1 4,19,11,15,18,0,-14,2,1,-19,-1,-7,-30,-27,-17,-8,-2,0,-1,7,13,8,24,22,12,23,5,-2,13,8,1,-10,-2,-14,-1,-23,-12,-7,-11,-10,-7,-9,4,13,8,9
2 -17,-14,-12,-17,-11,-15,8,8,-1,20,13,11,-9,-31,-28,-4,-8,-6,7,7,39,14,39,39,32,-6,-17,-24,-7,-30,-10,-2,19,22,50,16,8,-6,-9,-3,-31,-21,-32,-2,10,10
3 -10,8,8,20,14,1,12,-1,-2,-21,-11,0,-17,-38,-25,0,-6,8,9,13,25,20,25,46,29,19,3,6,-13,0,-24,-11,-20,4,-3,-17,5,-1,-7,5,20,11,24,6,-7,3
4 -7,4,-19,-14,-7,-5,-24,-11,1,-16,-15,-17,-12,-26,-11,-5,-8,2,-16,9,1,-1,13,6,7,33,12,14,3,21,13,8,22,1,8,9,0,-7,6,15,-3,11,3,-8,3,-10
5 9,-1,-4,2,9,10,17,9,6,12,9,15,7,-12,-22,-3,-19,0,-5,-22,-2,-9,7,21,11,29,20,27,3,19,8,0,4,5,-17,-11,-8,-17,-19,-16,-19,6,0,22,8,8 -> 1 4 3
6 22,8,15,8,9,8,23,-2,-3,15,16,19,-2,6,-1,-1,-1,-3,0,-8,-1,-6,-16,-24,-17,-18,-4,-19,-8,-12,-23,-1,-37,-7,-23,-11,-12,-13,3,7,-13,-11,-6,-2,1,-12 -> 5 1 3
7 -17,-9,-1,-6,-1,-5,3,-7,4,-3,-8,11,23,16,15,4,7,11,18,33,17,1,27,4,13,1,-7,-8,-14,-10,-15,-15,-18,-8,-22,-20,-4,-10,-4,-1,-19,-6,-3,3,11,4 -> 6 1 3
8 2,-10,2,9,0,3,6,-1,6,24,8,12,7,-10,-4,-19,-23,-13,-23,-25,-14,-12,-3,-7,4,11,9,34,-3,33,17,1,31,5,30,6,8,-12,-6,-8,-20,-19,-27,-3,-31,-12 -> 5 4 1
9 -11,-15,-12,-29,-12,-4,-13,-12,0,-17,7,14,16,23,40,3,10,18,11,27,14,1,-10,-18,-21,-24,-13,-17,6,-4,-7,-1,4,8,20,5,12,13,-9,9,-2,-4,5,11,-6,-14 -> 7 6 4
10 -14,7,13,15,33,18,13,2,-3,-19,-20,-29,-25,-8,-6,-5,2,20,10,29,18,-5,-4,-26,-23,-28,-15,4,6,22,29,9,24,4,8,1,5,-21,-13,-7,-3,6,9,24,15,15 -> 1 4 9
11 3,4,3,-1,9,10,-3,2,7,13,0,16,13,-1,14,-3,-11,-7,6,11,1,-9,-13,-3,7,-22,-3,-9,-13,2,-10,-3,-5,0,16,3,17,8,6,-6,17,2,19,32,-7,1 -> 9 6 7
12 -18,-8,-8,22,20,12,1,-10,-3,-24,-35,-10,-42,-43,16,0,7,26,29,40,20,-6,-4,-20,-4,3,16,39,7,51,9,-10,7,-7,0,-27,-2,-8,-9,-6,2,-17,-12,17,-53,-20 -> 10 1 4
13 12,14,4,7,2,0,-17,-28,-14,-33,-14,-23,-32,-42,-31,2,-2,-4,1,29,36,11,31,33,36,37,14,34,3,-5,-10,-1,-11,-11,-22,-23,0,-21,-27,-17,-11,-10,5,20,-6,-11 -> 1 3 4
14 -11,5,-12,2,17,23,5,9,13,21,3,31,0,1,8,3,-1,-5,-20,-14,-21,-9,-16,-28,-15,-28,-10,-5,1,10,8,3,31,5,33,13,2,3,-9,-7,-1,-6,-18,-1,-26,-7 -> 8 11 9
15 15,3,14,15,-2,-15,-19,-13,-4,-5,-4,19,23,14,14,6,-18,-12,-15,-24,-11,-7,-2,27,13,36,3,28,0,-11,-22,-27,-23,2,19,7,23,4,-7,-2,-10,-7,-43,-13,-17,-13 -> 8 5 11
16 0,26,7,20,10,13,-5,-5,3,-17,-30,-5,-28,-33,-26,-9,-2,12,-4,15,26,-1,16,28,29,31,22,30,1,6,3,2,6,8,8,-8,-10,-21,-10,-17,-19,-9,-7,10,-21,0 -> 1 13 3
17 -4,4,-2,-8,-1,-10,-22,-17,-7,-31,-29,-10,-23,-33,3,-9,-3,4,-2,6,17,3,2,31,16,28,13,22,21,45,21,14,24,11,24,10,6,3,-1,-6,-22,0,-31,-10,-22,-7 -> 4 16 1
18 1,9,3,14,17,12,5,15,11,16,23,12,14,2,32,11,1,11,11,14,27,4,-4,7,8,9,-8,4,-14,-20,-16,-10,-25,-9,-27,-12,1,-14,-3,-18,-4,-8,-34,6,-19,-3 -> 7 6 11
19 -13,-17,-13,15,7,21,0,7,9,14,5,28,-1,-8,11,-5,-4,2,-6,-19,-22,-5,-13,-19,-10,2,-7,2,8,21,14,11,19,9,41,8,2,3,-5,-1,-4,-12,-13,-11,-19,-21 -> 14 8 11
20 -1,10,15,31,12,21,1,15,8,33,11,26,30,15,14,8,-3,19,6,15,-6,5,-5,-28,-23,-34,-14,-23,6,-23,-42,-24,-34,-11,-15,-18,-4,-25,-17,-5,5,3,-14,20,0,4 -> 6 18 11
21 -2,7,10,22,17,13,4,4,21,27,10,44,24,13,35,-1,9,28,7,45,38,19,24,38,19,28,2,13,-1,3,-13,-4,1,-14,-4,-11,-8,-33,-10,0,-26,-26,-29,-24,-32,-18 -> 18 7 16
22 11,19,12,22,16,29,3,12,5,24,14,28,17,21,27,0,15,11,13,32,16,2,16,24,13,6,-13,-8,-7,-17,-22,-15,-17,-7,-9,-14,5,-23,-10,-9,-16,-24,-39,-18,-24,-25 -> 18 21 7
23 -17,-7,-14,-20,-34,2,-21,-28,-4,-37,-32,-25,-33,-50,-33,1,-9,-4,-12,-29,-4,-4,-1,1,11,-8,-2,13,2,9,3,3,31,-1,32,10,6,2,6,13,27,13,26,21,14,9 -> 4 17 1
24 -11,0,-10,-5,-2,-6,9,2,11,-2,11,5,1,-13,-12,6,6,5,15,17,14,-1,7,-15,-17,-26,-9,4,-6,15,9,0,8,2,-2,-3,13,-14,-6,-9,-9,3,10,19,9,-5 -> 11 10 7
25 -11,-2,-6,-2,-3,-8,0,-12,5,0,0,8,8,5,16,-1,7,12,-7,-8,-11,-11,1,3,5,0,7,21,4,26,21,13,21,19,21,-13,3,-18,-9,-11,-6,-15,-5,15,-15,2 -> 8 19 24
26 -12,-16,-8,-17,-33,-22,-17,-18,-17,-27,-19,-15,8,-10,30,-2,-6,13,7,26,17,16,29,35,24,22,16,28,12,53,26,10,25,11,14,-3,7,-1,5,-12,-7,-13,-24,-34,-25,-15 -> 17 4 25
27 3,5,-4,-2,-4,-10,-20,-14,1,-18,-7,0,-11,6,15,9,6,15,15,25,32,8,12,3,5,-16,-10,-10,-5,-7,-7,-17,7,14,19,11,11,-8,-3,4,9,1,10,8,0,-13 -> 9 24 11
28 -12,-6,4,10,-2,12,-5,4,22,11,11,23,21,3,18,-5,-1,13,3,5,1,-9,-14,-18,-19,-2,-16,5,-10,-7,-4,-2,7,8,45,-1,1,15,-1,8,6,1,15,17,6,-10 -> 11 19 9
29 -14,1,-4,27,7,4,11,11,7,-4,2,-14,-25,-33,-14,-3,-13,-8,0,24,26,17,29,39,26,26,8,4,1,-15,-49,-21,-20,-8,2,3,5,-10,6,-3,19,3,2,2,-20,-18 -> 3 1 16
30 13,14,18,51,29,27,1,3,18,4,1,47,12,1,24,11,-1,20,24,52,35,-1,12,16,17,2,-6,13,-13,-1,-37,-17,-8,-9,7,-34,1,-38,-17,-12,-36,-24,-52,-5,-42,-33 -> 22 21 18
31 0,14,-3,0,-12,-7,-7,-12,-6,-20,-10,1,3,-6,14,20,4,24,-2,21,6,-1,-7,-22,-13,-12,-4,7,7,13,2,1,19,13,26,2,-1,-9,-11,-7,-18,-21,-15,-7,-9,-1 -> 25 27 24
32 -21,-10,-8,-14,-21,-11,-5,-1,1,-18,-18,-2,-9,-11,-4,-4,-2,20,10,17,25,10,25,31,33,22,-2,30,0,26,25,15,37,11,16,17,1,-5,-7,-11,4,9,12,12,-23,-3 -> 4 17 26
33 -3,4,13,26,6,-4,-2,-7,-4,-20,-4,-4,-19,-38,-26,7,-2,11,14,31,26,6,16,-7,9,-13,-1,-10,-9,8,3,0,20,31,35,15,5,5,-2,2,-5,1,-23,-3,-12,-11 -> 27 31 24
34 3,6,8,4,-5,-12,-20,-21,-10,-17,-27,3,2,-12,34,4,-1,8,2,9,5,-23,-14,-31,-12,14,13,20,6,29,21,13,29,7,-2,-23,-3,-27,-12,-12,-16,-2,5,26,19,7 -> 25 31 24
35 -7,14,11,39,29,32,-1,18,18,9,-8,22,-25,-34,-18,-9,-23,-6,-12,-13,-23,-9,16,22,37,32,17,39,-1,48,27,9,23,13,22,-5,-2,-34,-28,-18,-35,-27,-35,-6,-45,-19 -> 8 16 5
36 -15,-10,-18,-24,-32,-1,11,21,7,33,12,10,-11,-26,-45,1,-11,-8,8,29,42,23,31,2,-7,-34,-15,-23,-11,1,14,23,37,13,24,7,-6,-18,-13,-5,-8,11,5,22,26,10 -> 24 2 33
37 -9,6,3,26,12,9,-12,-18,-1,-20,-13,-12,-11,-20,-4,-12,4,7,15,34,24,7,24,-4,-9,-17,-7,-11,-1,6,-27,1,-2,25,27,10,12,0,2,4,-9,2,-14,-8,-9,-6 -> 33 27 31
38 -3,5,1,4,-1,-8,-14,2,1,-21,-4,7,-10,8,18,1,8,11,9,-3,-10,1,-14,-12,5,10,5,5,4,16,17,13,11,9,12,4,8,-20,-12,-11,-3,-9,-3,13,5,11 -> 25 31 34
39 12,-7,15,25,6,14,15,0,6,-12,-34,-7,-39,-31,-29,-1,-9,14,14,31,29,-11,6,2,-9,-8,12,2,-1,2,8,8,20,27,22,22,3,-13,-7,-9,-25,-24,-16,0,-10,-3 -> 33 37 16
40 28,19,9,21,21,22,20,23,-2,19,10,3,1,6,-9,-12,-9,-2,-10,-34,-39,-20,-25,-54,-37,-45,-18,-45,2,-37,-26,-10,-32,-22,-13,-6,-3,4,13,0,2,10,27,4,27,-16 -> 6 20 11
41 -14,-10,-9,15,-8,15,-1,11,4,7,-1,16,-8,-14,-11,-6,-7,-5,-4,-11,-12,3,7,26,16,42,2,12,-16,4,-14,1,-5,-14,-5,-19,-10,-4,-10,0,-1,10,16,15,-3,-2 -> 5 1 3
42 25,11,4,21,5,-4,-15,-26,-1,-35,-38,-29,-44,-36,-11,-5,6,18,23,49,49,26,35,44,35,12,6,-18,-15,-23,-32,-27,-36,-9,-18,-8,-9,-6,-2,8,15,7,41,31,11,-5 -> 3 13 29
43 -9,-13,-11,-17,-15,3,-13,-5,10,16,-10,22,2,-17,-2,-11,-18,-5,-6,7,13,-15,8,31,21,31,17,21,5,8,-2,-15,-18,-13,-7,-7,-2,-17,-9,4,0,6,2,14,-12,1 -> 41 5 4
44 -1,-3,-8,-2,-4,-21,-5,-4,7,11,16,3,11,-9,2,9,-15,-1,-6,-14,-2,-4,19,15,34,14,-5,0,2,-18,-14,-23,-7,4,14,5,3,5,-6,6,-8,-7,-7,-10,-21,-6 -> 15 43 41
45 -4,-4,16,35,32,8,18,-4,-13,-24,-29,-28,-39,-36,-18,7,0,15,7,47,63,21,21,-13,-8,-26,-9,-9,-7,-14,-7,5,20,16,39,24,-6,17,1,-5,-23,-10,-37,-12,-24,-10 -> 33 39 37
46 -3,16,14,31,23,19,-10,-9,-3,-32,-31,-6,-24,1,23,5,26,28,9,1,-5,-22,-10,-30,-16,-1,-7,41,11,57,22,-2,13,-12,-4,-31,-1,-33,3,-16,1,22,30,25,-1,-13 -> 34 10 38
47 -4,11,16,12,-2,12,-18,-14,-6,-30,-8,10,10,16,13,16,-5,-6,-11,-16,-8,-9,18,10,27,25,3,5,8,-11,-9,-19,-11,4,20,-8,1,-1,-1,-11,-12,-13,-26,8,-8,9 -> 15 44 38
48 -13,6,-4,-12,-7,-6,-13,-12,-7,-30,-35,-23,-28,-32,-31,-7,-23,-8,-6,-8,-5,-5,3,2,10,18,-7,20,9,34,25,15,40,14,26,15,6,4,7,-6,-6,0,6,-3,-14,-10 -> 4 17 23
49 20,13,8,-2,7,1,-9,-14,-8,-34,-30,-11,-36,-48,-32,-9,-16,-12,-16,-4,-7,5,10,15,25,27,24,37,9,40,29,9,39,14,28,3,8,-4,-12,-16,-13,-6,-27,-26,-38,-20 -> 17 48 16
50 -10,5,7,9,8,10,9,11,7,19,18,10,4,6,8,-8,0,-2,-7,-19,-28,-16,-9,-19,-24,-13,5,-8,-1,6,25,18,16,6,26,18,0,1,7,7,-2,0,6,-13,-13,-17 -> 19 14 28
51 -2,-2,-8,-14,-4,-7,-8,-14,16,-3,9,21,-1,-6,16,-6,-20,-5,-2,10,16,5,24,31,13,18,3,-2,-22,-5,-31,-16,0,6,29,0,2,-4,2,-2,-2,1,-18,2,-25,-18 -> 44 43 27
52 19,28,6,15,-5,-19,-23,-27,-11,-21,-2,16,26,22,25,8,-4,-10,-28,-26,-12,8,24,33,43,31,13,18,-6,-27,-39,-10,-5,12,32,18,7,14,10,-20,-16,-27,-48,-4,-7,0 -> 15 47 44
53 1,1,11,-7,-10,3,-7,-20,5,6,13,5,14,-3,-2,-1,4,2,3,-6,1,11,22,19,13,8,2,-3,-7,-3,-26,-14,13,-3,36,2,9,-14,-10,1,-23,-7,-7,8,-15,-3 -> 51 44 47
54 -7,-2,4,-7,-6,-4,-3,-6,8,3,0,18,18,2,31,-7,15,-1,-5,-11,-11,0,7,-29,-10,-4,-2,0,3,14,26,10,12,16,22,-1,-5,-5,-5,-11,-15,2,-3,0,0,4 -> 25 38 50
55 16,5,13,28,23,16,14,17,2,3,10,13,8,9,16,6,0,-3,-1,9,-23,-14,-14,-24,-23,-22,-15,-20,-4,-19,-18,-16,-14,3,-8,-1,2,0,0,9,-1,8,25,25,18,0 -> 6 11 20
56 -18,-18,-6,-4,10,-2,1,16,0,48,7,30,38,40,34,8,7,14,11,18,8,-4,-11,-21,-5,-41,-10,-24,-6,-30,-30,-21,-18,-6,-21,-6,0,-4,-7,-4,13,4,32,12,12,17 -> 20 55 11
57 21,2,8,17,15,23,14,5,12,3,-5,6,-10,-16,-15,4,-17,-12,-7,-9,-7,-11,9,7,-1,9,6,13,4,30,34,15,14,21,17,-5,-13,-1,-16,4,-12,-3,-22,-23,-6,-9 -> 8 19 5
58 16,10,6,14,-2,-9,2,-9,-10,-14,-26,-9,-15,-14,-4,11,-4,14,10,24,28,9,18,22,23,15,7,7,-7,-23,-28,-11,-51,-18,-8,-2,-5,1,11,2,13,9,23,12,22,3 -> 3 42 29
59 -16,-11,-3,9,-22,-10,-13,-12,15,-42,-28,-8,-29,-42,-27,-9,-2,0,-10,8,24,-1,14,23,17,19,24,20,-12,27,11,10,41,11,36,6,-1,3,4,-6,-8,-8,7,33,-1,1 -> 48 32 4
60 -13,1,4,22,18,14,4,5,17,-5,-6,-10,-26,-43,-29,3,-12,-1,-4,30,24,15,35,50,34,25,7,7,5,-3,-29,-14,-12,-3,-4,-12,-5,1,-10,5,16,3,12,9,6,-8 -> 3 29 1
61 5,16,9,10,2,1,-6,-3,8,-17,-23,-21,-25,-37,-14,8,-2,12,22,61,37,18,13,32,16,-9,-12,-8,-15,-18,-41,-11,-29,-15,6,12,-4,-2,9,-3,14,-1,20,7,-5,-15 -> 58 42 29
62 -12,-6,-14,-17,-17,-11,-11,-13,-3,-11,2,24,22,8,25,18,3,10,6,1,4,-9,-10,-19,-12,-30,-8,1,5,1,7,6,30,7,38,12,8,-3,-8,-13,1,-9,-26,-12,-23,-5 -> 31 9 54
63 4,19,22,23,28,32,5,12,18,15,10,12,-1,4,7,9,4,1,-3,-6,-14,-16,-17,-28,-20,-16,-19,-43,-10,-20,-45,-33,-31,-22,-22,-28,-4,-17,-11,-21,-17,-10,-17,-3,-8,-4 -> 20 6 55
64 24,14,11,3,23,21,8,0,4,-3,12,11,5,-9,-6,5,-8,-2,-4,-8,7,-19,-9,-20,-13,-24,-9,-24,-11,-16,-37,-29,-29,-25,-21,-22,-15,-24,-19,-16,-31,-11,-27,-13,-28,-19 -> 63 6 18
65 8,18,11,-2,-11,-1,-23,-15,-6,-1,11,22,22,25,15,0,-6,-5,-25,-24,-5,9,38,46,29,16,9,-3,2,-30,-29,-11,-3,10,40,18,3,-4,-7,-8,-31,2,-18,2,-1,9 -> 52 53 47
66 15,14,3,10,0,4,-4,-17,-11,-51,-36,-14,-30,-28,3,12,15,26,26,61,49,17,26,30,7,-1,4,-11,-5,-26,-36,-15,-34,0,8,-10,1,-2,1,9,20,2,25,27,10,6 -> 42 61 58
67 5,26,23,34,26,21,10,-13,-3,-23,-16,-14,-30,-46,-28,1,-8,3,16,34,40,11,28,40,31,28,7,12,-11,-7,-6,-26,-26,-20,-14,-9,4,-13,14,15,17,7,32,27,0,1 -> 3 60 42
68 -10,-11,-8,-3,-7,-1,-13,-3,19,14,-6,20,-12,-6,-13,-10,-9,5,-8,-8,11,8,7,29,27,17,5,12,-8,4,-18,-9,-7,-5,2,0,1,-1,3,0,11,-2,0,11,-13,-15 -> 43 41 51
69 2,1,0,-1,-10,-8,-9,-1,-10,-23,-13,1,-3,6,15,10,1,8,8,14,10,-12,-7,-12,-10,-10,-2,-13,-3,4,9,0,9,13,20,-6,7,-12,-16,-6,-7,-21,-15,-7,-18,-5 -> 31 38 62
70 23,-1,10,32,29,9,3,8,11,15,26,27,28,22,24,10,4,13,13,39,36,7,20,22,16,38,15,11,2,15,15,-3,6,8,8,-14,-7,-9,-20,-11,-9,-9,-21,-7,-21,-17 -> 21 22 18
71 4,1,1,14,9,5,-3,-9,8,4,-6,22,-5,3,8,-9,3,-4,3,8,9,-11,1,-10,-10,-9,-4,1,-1,1,-24,-3,4,14,20,18,8,-9,7,3,11,11,0,17,-1,7 -> 11 28 27
72 -19,-12,-11,-17,-9,-24,-25,-18,-3,-18,-14,-14,-18,-17,0,4,-2,2,-11,11,1,-2,7,18,19,25,9,13,9,19,14,11,21,20,16,16,6,-1,8,7,2,-2,17,17,8,5 -> 4 32 48
73 -15,-8,-5,-14,-7,-2,-4,3,3,11,16,7,-9,-11,-11,-1,-9,-5,1,8,15,4,8,23,20,16,-6,-1,-10,-13,-4,-18,-2,12,11,4,-12,0,-2,10,-3,-7,-18,-7,-16,-9 -> 44 68 51
74 -14,-15,-6,-6,-16,-5,-10,-4,-4,9,4,18,15,18,24,8,6,-4,-2,1,-8,-24,-11,-29,-20,-27,-7,-3,-2,-3,35,-2,19,26,30,4,11,0,-11,-7,-10,-6,-5,-5,-30,-17 -> 62 54 69
75 -8,-11,-6,1,5,15,13,9,7,13,24,20,0,1,-13,-10,-2,-12,-16,-29,-29,-25,-17,-4,0,24,19,33,1,25,26,12,25,-3,-3,-4,5,-18,-12,-16,-13,-9,-24,-2,-4,3 -> 8 5 25
76 12,9,0,12,-16,4,-24,-22,-10,-2,4,42,19,16,8,15,2,-12,-24,-25,3,6,22,45,28,35,10,-9,-8,-25,-26,-14,5,4,31,27,6,4,8,-12,-32,-20,-25,2,-5,5 -> 65 52 47
77 4,25,16,21,6,14,2,-11,11,-2,-2,24,-3,-28,10,-6,2,-3,-6,7,-5,-14,-11,-13,-4,-24,-7,-3,-11,-16,-22,-17,-26,-7,-14,-24,-15,-31,-16,-17,-12,-11,-26,-3,-22,-14 -> 64 6 63
